k_223: [124  67 185 112 112]
k_329: [142 124 115 142  69]
k_980: [153 124  69 142 115]
asked: [124 115 142  69] -> k_329
then: [124  69] -> [142 115]
then: [124  67] -> [185 112]
asked: [124  69 142] -> k_980

k_497: [135 175 104 133 172 102]
k_501: [166 153  79 140 148  96]
k_656: [139 148 166 153  79  96]
k_586: [136 130 154  80 178 157]
k_401: [158 122 156  87 164 148]
order: [ 79  96 139 148 166 153] -> k_656
then: [148 166 153] -> [79 96]

k_271: [ 91  94 151 144 144 157 128 138]
k_920: [112 117 124 109 131 129 110 156]
k_28: [164 152 152  91 170  95 151 128]
k_408: [148 165 136 179  98 148 185  90]
k_746: [151  91  94 152 170 152 128 164]
asked: [165 136] -> k_408
order: [164 128 152 170 152  94  91 151] -> k_746
asked: [151  91  94] -> k_746
order: [109 112 129 124 110 131 156 117] -> k_920
then: [124 109 131 129] -> [110 156]

k_813: [142 144 121 137 127 145 138 130 141 127 135 122 137 136 131 129 142 134
 137 138 134 127 140 145 129 148 133 121 132 143 150 135 130 131 139 153
 134 141 127 138 135 150 128 153 139 129 147 154 149 138 163]
k_445: [145 133 127 146 128 132 144 135 149 131 135 131 136 152 138 138 140 143
 140 121 122 126 150 134 152 138 135 128 140 136 133 146 140 147 148 129
 145 146 130 141 152 128 123 126 137 140 148 126 127 144 123]
k_259: [145 133 127 146 128 132 144 135 149 131 135 131 136 152 138 138 140 143
 140 121 122 126 150 134 152 138 135 128 140 136 133 146 140 147 148 129
 145 146 130 141 152 128 123 126 137 140 148 126 127 144 113]
k_382: [145 133 127 146 128 132 144 135 149 131 135 131 136 152 138 138 140 143
 140 121 122 126 150 134 152 138 135 128 140 136 133 146 140 147 148 129
 145 146 109 130 105 142 158 112 113  93 113 112 120  81 116]
k_579: [151 143 118 143 129 122 161  96 157 117 137 119 162 143 135 127 152 157
 144 133 127 132 176 133 148 145 121 129 132 138 117 140 117 141 177 115
 155 150 120 126 139 113 121 121 136 128 144 133 108 137 129]
k_290: [118 137 141 119 137 157 128 142 117 124 139 139 126 126 118 118 128 119
 130 139 145 141 120 129 134 136 148 138 124 146 161 128 142 117 119 152
 118 129 124 150 127 163 145 141 129 120 137 138 152 120 146]
then: [145 129 148 133 121 132] -> [143 150]
order: [117 117 118 118 118 118 119 119 119 120 120 120 124 124 124 126 126 127
 128 128 128 129 129 129 130 134 136 137 137 137 138 138 139 139 139 141
 141 141 142 142 145 145 146 146 148 150 152 152 157 161 163] -> k_290
asked: [145 133 127 146 128 132 144 135 149 131 135 131 136 152 138 138 140 143
 140 121 122 126 150 134 152 138 135 128 140 136 133 146 140 147 148 129
 145 146 130 141 152 128 123 126 137 140 148 126 127 144 113] -> k_259
then: [127 132 176 133 148 145 121 129 132 138] -> [117 140]
order: [133 127 146 128 132 144 135 149 131 135 131 136 152 138 138 140 143 140
 121 122 126 150 134 152 138 135 128 140 136 133 146 140 147 148 129 145
 146 130 141 152 128 123 126 137 140 148 126 127 144 123 145] -> k_445

k_927: [122 110 128 132 119 103  93 165 106  98]
k_760: [150 119 128 110  93 165  98 121 103 132]
k_874: [165 103  98 132 110 119  93 128 150 122]
asked: [132 110] -> k_874
order: [ 93  98 103 110 119 122 128 132 150 165] -> k_874
order: [ 93  98 103 110 119 121 128 132 150 165] -> k_760
order: [128 150 122 165 103  98 132 110 119  93] -> k_874

k_84: [110 123 139 125 132 130 130 134]
k_442: [124 113 128 137 149 134 147 126]
k_868: [142 125 113 141 112 104 136 101]
k_409: [145 120 142 132 133 117 128 125]
k_197: [145 120 142 113 106 131 112 160]
k_46: [145 120 142 132 142 110 133 134]
k_979: [127 112 173 126 110 132 119 164]
k_300: [107 119 175 112 104 141 116 168]
k_337: [162 110 143 139 140 108 140 133]
asked: [145 120 142 132 133 117 128 125] -> k_409
then: [123 139] -> [125 132]
order: [101 104 112 113 125 136 141 142] -> k_868
then: [112 104 141] -> [116 168]

k_82: [154 104 163 137 126 129 129 157 135 124 131 159 128 135 107]
k_464: [132 134 122 135 126 129 140 148 111 149 179 101 121 129 145]
k_558: [121 153 148 100 146 136 128 109 145 133 120 114 121 182 168]
k_665: [121 121 182 100 145 120 145 128 148 109 133 168 153 114 136]
k_69: [157 125 175 141 106 122 127 136 126 126 108 164 138 131 131]
then: [129 157 135 124 131 159] -> [128 135]
then: [136 126 126 108] -> [164 138]
order: [136 114 153 168 133 109 148 128 145 120 145 100 182 121 121] -> k_665
order: [168 121 153 148 100 146 136 128 109 145 133 120 114 121 182] -> k_558
then: [122 135 126 129 140 148 111 149 179 101 121] -> [129 145]
order: [104 107 124 126 128 129 129 131 135 135 137 154 157 159 163] -> k_82

k_155: [132 111 157 140 128 127 185 119 114 178]
k_732: [127 157 122 119 127 140 126 114 185 178]
k_344: [140 127 122 127 127 157 185 119 114 178]
k_83: [122 157 140 127 127 127 185 119 114 178]
order: [114 119 122 126 127 127 140 157 178 185] -> k_732
asked: [127 127 185 119 114] -> k_83
asked: [127 122 127 127 157] -> k_344
asked: [122 157 140 127 127 127] -> k_83
order: [111 114 119 127 128 132 140 157 178 185] -> k_155

k_622: [156 125  96 126]
k_636: [127 156  96 125]
k_766: [125  97 127 156]
k_735: [146  88 116 116]
order: [156 127  97 125] -> k_766
asked: [125  97 127 156] -> k_766
asked: [156 125  96 126] -> k_622
order: [ 96 125 127 156] -> k_636

k_471: [129 121 130 105 175 135 133 164 185 127 150 160 121 152  94 154 108 125
 165 109 125 121 155  90]
k_226: [131 130 135 112 158 135 151 139 145 149 183 128 126 128 107 167 100 129
 128 120 119 128 151  95]
k_777: [129 121 130 105 175 135 133 164 185 127 150 160 121 152  94 154 108 125
 165 109 125 125 155  74]
k_50: [135 129 136 104 128 128 144 149 175 142 147 161 122 137 110 163 128 129
 162 113 125 126 150  99]
k_752: [117 115 130 106 174 142 139 128 177 135 128 122 128 137 161 110 163 127
 170 111 118 135 151  89]
k_478: [134 127 134 121 161 140 149 145 183 139 151 164 129 128 103 176 128 118
 164 107 125 122 137  85]
then: [161 122 137 110 163 128] -> [129 162]
asked: [118 164 107] -> k_478
asked: [128 107 167 100 129 128 120 119 128] -> k_226
asked: [149 145 183 139 151] -> k_478
asked: [129 121 130 105 175 135 133 164 185 127 150 160 121 152  94 154 108 125
 165 109 125 121 155  90] -> k_471
then: [128 177] -> [135 128]

k_218: [ 83 116  93 113 109 132 112]
k_47: [116  83 109  93 113 138 147]
k_248: [131 124 146 108 139 109 142]
k_336: [104  96  98 110 107 113  84]
k_811: [113 109 109 131 112  99  66]
k_21: [ 99 110 138 103 133 123 151]
asked: [ 83 116  93 113 109] -> k_218
asked: [ 93 113 109 132 112] -> k_218
then: [ 98 110] -> [107 113]
then: [131 124 146] -> [108 139]
order: [112 132 109 113  93 116  83] -> k_218
then: [108 139] -> [109 142]

k_792: [133 122 146 119 115 148 128 127 113 146 129 120 121 145 119 101 123 117
 114 119 140 126 123 135 131 119 135 132 137 138 121 126 129 131 138 107
 127 117 145]
k_574: [158 116 128 129 117 124 127 139 184 128 128 124 123 122 117 166 131 129
 120 124 130 161 136 122 128 127 121 125 128 132 123 127 123 128 131 126
 108 125 110]
k_153: [158 116 128 129 117 124 127 139 184 128 128 124 123 122 117 166 131 129
 120 124 130 161 136 122 128 127 121 125 128 132 123 121 128 114 142 134
 138 121 140]
k_826: [132 129 128 140 144 131 124 129 112 110 120 151 115 122 130 135 134 120
 116 130 115 143 121 121 141 137 115 114 119 120 126 126 126 133 122 132
 122 132 119]
k_504: [127 139 116 129 128 158 117 124 128 124 128 184 122  99 135 136 156 119
 123 117 117 119 118 133 119 119 125 136 134 135 130 131 131 123 116 124
 127 136 124]
k_491: [105 121 118 138 136 134 136 124 104 116 134 120 120 130 151 135 130 122
 115 115 110 149 114 127 117 127 138 139 130 120 130 139 131 128 130  91
 110 130 156]
asked: [158 116 128 129 117 124 127 139 184 128 128 124 123 122 117 166 131 129
 120 124 130 161 136 122 128 127 121 125 128 132 123 121 128 114 142 134
 138 121 140] -> k_153
asked: [116 134 120 120 130 151 135 130 122 115 115 110] -> k_491
asked: [122 132 122 132] -> k_826
asked: [128 158 117 124 128] -> k_504

k_219: [148 127 130 125 155 102 143 129 116 127 140 104 151 128 172 150 118 130
 141 129 105 136 108 119 134 145 106 113  95 116 149 145 127 142 113 115
 157 127 119 129 122 134]
k_185: [155 102 141 129 139 121 155 123 152 114  90 116 117 104 144 114 139 136
 123 133 140 131 148 126 131 116 122 135 109 165 128 138 149 140 101 146
 148 148 123 143 128 144]
k_841: [156 154 137 144 158 132 118 145 134 126  89 145 125  99 118 107 151 131
 117 158 119 109 111 111 125 139 126 148 116 106 138 122 129 158 132 120
 123 132 149 143 131 143]
k_34: [147 133 111 104 136 128 146 124 152 123 122  95  97 116 150 137 139  89
 126 115 144  86 108 113 146 103 105 120 141 121 124 122 135 117 123 139
 133 148 108 142 116 130]
then: [118 107 151] -> [131 117]
then: [155 102 143 129] -> [116 127]

k_487: [127 123 114 149 129 135 100 117]
k_143: [131 124 119 140 128 131 105 108]
k_330: [123 127 114 147 136 137 102 101]
k_517: [161 122 139 115 118 122 114 124]
k_215: [123 110 137  89 125 101 129 113]
k_532: [127 123 114 149 129 135 100 106]
k_703: [117 162 115 106 143 125 142 116]
k_42: [ 89 133 117 137 142 132 149 133]
k_913: [126 123 114 147 133 134 102 103]
then: [162 115 106 143 125] -> [142 116]
order: [102 101 123 127 114 147 136 137] -> k_330
asked: [127 123 114 149 129 135 100 106] -> k_532
asked: [126 123 114 147 133 134 102 103] -> k_913

k_94: [128  77 134 135 167 108 131]
k_631: [139 137 124 108 132 115 171]
k_708: [135  77 128 108 131 135 167]
k_118: [144 190 127 118 132 115 143]
order: [127 118 132 115 143 144 190] -> k_118
then: [134 135 167] -> [108 131]
order: [ 77 108 128 131 135 135 167] -> k_708
asked: [139 137 124 108 132 115 171] -> k_631

k_784: [171 116  86 173 122 144 163  73]
k_208: [ 76  92 113 153 160  71 140 120]
k_806: [128 141  98 126 138  91 137 160]
k_999: [124 147 115 113 135 104 125 165]
k_49: [147 112 113 135 104 109 135 155]
then: [128 141] -> [ 98 126]
order: [104 113 115 124 125 135 147 165] -> k_999
then: [147 115 113 135 104] -> [125 165]

k_584: [117 140 143  98  98  91]
k_955: [126 116 140 121  94  90]
k_136: [149 144 104 113 127  97]
k_793: [126 116 140 144  98  82]
k_268: [168 132  97 127 125  75]
asked: [116 140 144  98] -> k_793
asked: [143  98] -> k_584
asked: [126 116 140 121  94  90] -> k_955
then: [140 143  98] -> [98 91]
asked: [126 116 140 144  98  82] -> k_793
then: [116 140 144] -> [98 82]
order: [ 97 104 113 127 144 149] -> k_136

k_249: [116 123 134 135]
k_132: [ 97  92 138 100]
k_773: [141 175 145 113]
k_753: [116 135 124 134]
k_650: [107  98 134 113]
k_109: [157 117 124 143]
k_797: [129 125 115 140]
asked: [129 125 115 140] -> k_797
order: [116 124 134 135] -> k_753

k_368: [121 113 161 167 137 165 156 155 126 130 118 139 111 170 133 137 150 139
 119 145 127 130 172 147 148 132 134 169 117 113 167 150 142 140 150 128
 143 136 112 112 143 123 159 159 151 166 135 153 128 129 163 144 156 141
 145 152]
k_738: [115 140 134 127 117 132 148 106 121 151 142 133 130  97 137 140 121 125
 113 119 133 138 122 115 129 145 124 112 144 142 106 123 132 125 115 131
 126 143 128 123 111 122 131 111 119 114 121 106 134 132 126 112 125 137
 148 122]
k_468: [115 140 134 127 117 132 148 106 121 140 121 130 137  97 151 133 125 142
 113 119 133 138 122 115 129 145 124 112 144 142 106 123 132 125 115 131
 126 143 128 123 111 122 131 111 119 114 121 106 134 114 126 112 125 137
 119 105]
k_639: [113 129 143 152 145 159 150 159 167 148 155 147 172 141 112 130 161 167
 128 151 128 150 165 146 113 170 139 169 135 137 163 117 137 132 143 136
 139 140 166 153 111 121 134 150 133 118 119 126 156 156 144 123 112 127
 142 130]
order: [ 97 105 106 106 106 111 111 112 112 113 114 114 115 115 115 117 119 119
 119 121 121 121 122 122 123 123 124 125 125 125 126 126 127 128 129 130
 131 131 132 132 133 133 134 134 137 137 138 140 140 142 142 143 144 145
 148 151] -> k_468
then: [130 137  97 151 133 125 142 113 119 133] -> [138 122]
asked: [151 142 133 130  97 137 140 121 125 113] -> k_738
order: [152 121 113 161 167 137 165 156 155 126 130 118 139 111 170 133 137 150
 139 119 145 127 130 172 147 148 132 134 169 117 113 167 150 142 140 150
 128 143 136 112 112 143 123 159 159 151 166 135 153 128 129 163 144 156
 141 145] -> k_368
then: [169 135 137] -> [163 117]

k_255: [119 141  92  70 105 186  93  85  69 114 182  99 106 149  87  81]
k_472: [186  92  81 106  85  93 141 119  99 149 114  69  88 182 105  70]
k_652: [138 137 119 102 142 115  97 109 118 114 182 144 165  72  84  91]
then: [ 93  85  69 114] -> [182  99]
then: [ 99 106 149] -> [87 81]
order: [114  69  88 182 105  70 186  92  81 106  85  93 141 119  99 149] -> k_472
then: [149 114  69  88] -> [182 105]
order: [ 99  81  93 182 105 141 106 186  92 114 149  85  70  69 119  87] -> k_255
order: [118 144 115  91 142 119 182  84 137  97  72 138 165 114 109 102] -> k_652

k_596: [132 129 133 130 131 137 129 158 131 149 131 131 138 131 132 131 154 150]
k_682: [134 130 136 130 131 140 129 131 136 138 134 129 167 130 154 133 131 144]
k_484: [139 132 134 131 129 136 133 135 136 133 129 132 175 137 141 131 132 142]
k_67: [141 132 133 131 129 134 135 132 136 130 129 132 187 139 140 130 130 137]
k_589: [136 131 134 131 129 137 132 151 133 138 129 134 150 136 134 131 143 147]
k_389: [134 130 136 130 131 141 130 135 135 144 133 130 156 131 144 133 136 149]
k_395: [154 134 133 129 139 131 130 140 167 130 136 131 129 136 131 144 130 134]
k_657: [134 130 136 130 131 141 129 132 135 141 134 129 162 130 150 133 133 146]
k_827: [133 130 134 130 131 138 129 153 132 148 131 131 141 132 133 131 150 150]
k_901: [132 129 135 129 133 141 129 138 133 154 135 129 144 130 139 133 141 151]
k_931: [134 130 134 130 130 137 130 155 132 142 130 133 144 134 133 131 147 149]
k_908: [129 130 131 138 154 131 133 130 158 149 129 132 131 131 132 131 137 150]
order: [129 129 130 130 130 131 131 131 133 134 134 136 136 138 140 144 154 167] -> k_682
order: [158 132 138 154 131 129 132 130 131 137 131 149 131 129 150 133 131 131] -> k_596

k_549: [122 153 139 119 160 142 101 119 181 136 158 121  99 132 151 113]
k_416: [151 181 119 132 113 160 139 142 153  99 119 122 158 101 136 122]
k_754: [ 93 129 128 146 170 151 144 158 119  99 181 121 136  69 180 116]
then: [139 119 160 142 101 119] -> [181 136]
asked: [121 136] -> k_754
asked: [158 119  99 181 121 136] -> k_754
order: [ 99 101 113 119 119 121 122 132 136 139 142 151 153 158 160 181] -> k_549

k_332: [122 138 167 115 131 134 119]
k_424: [129 122 136 167 155  81 148]
k_824: [167 129 147 136 155 122  81]
order: [ 81 136 122 148 167 129 155] -> k_424
order: [148  81 155 167 136 122 129] -> k_424
then: [122 136 167] -> [155  81]
asked: [115 131 134] -> k_332
then: [136 167] -> [155  81]

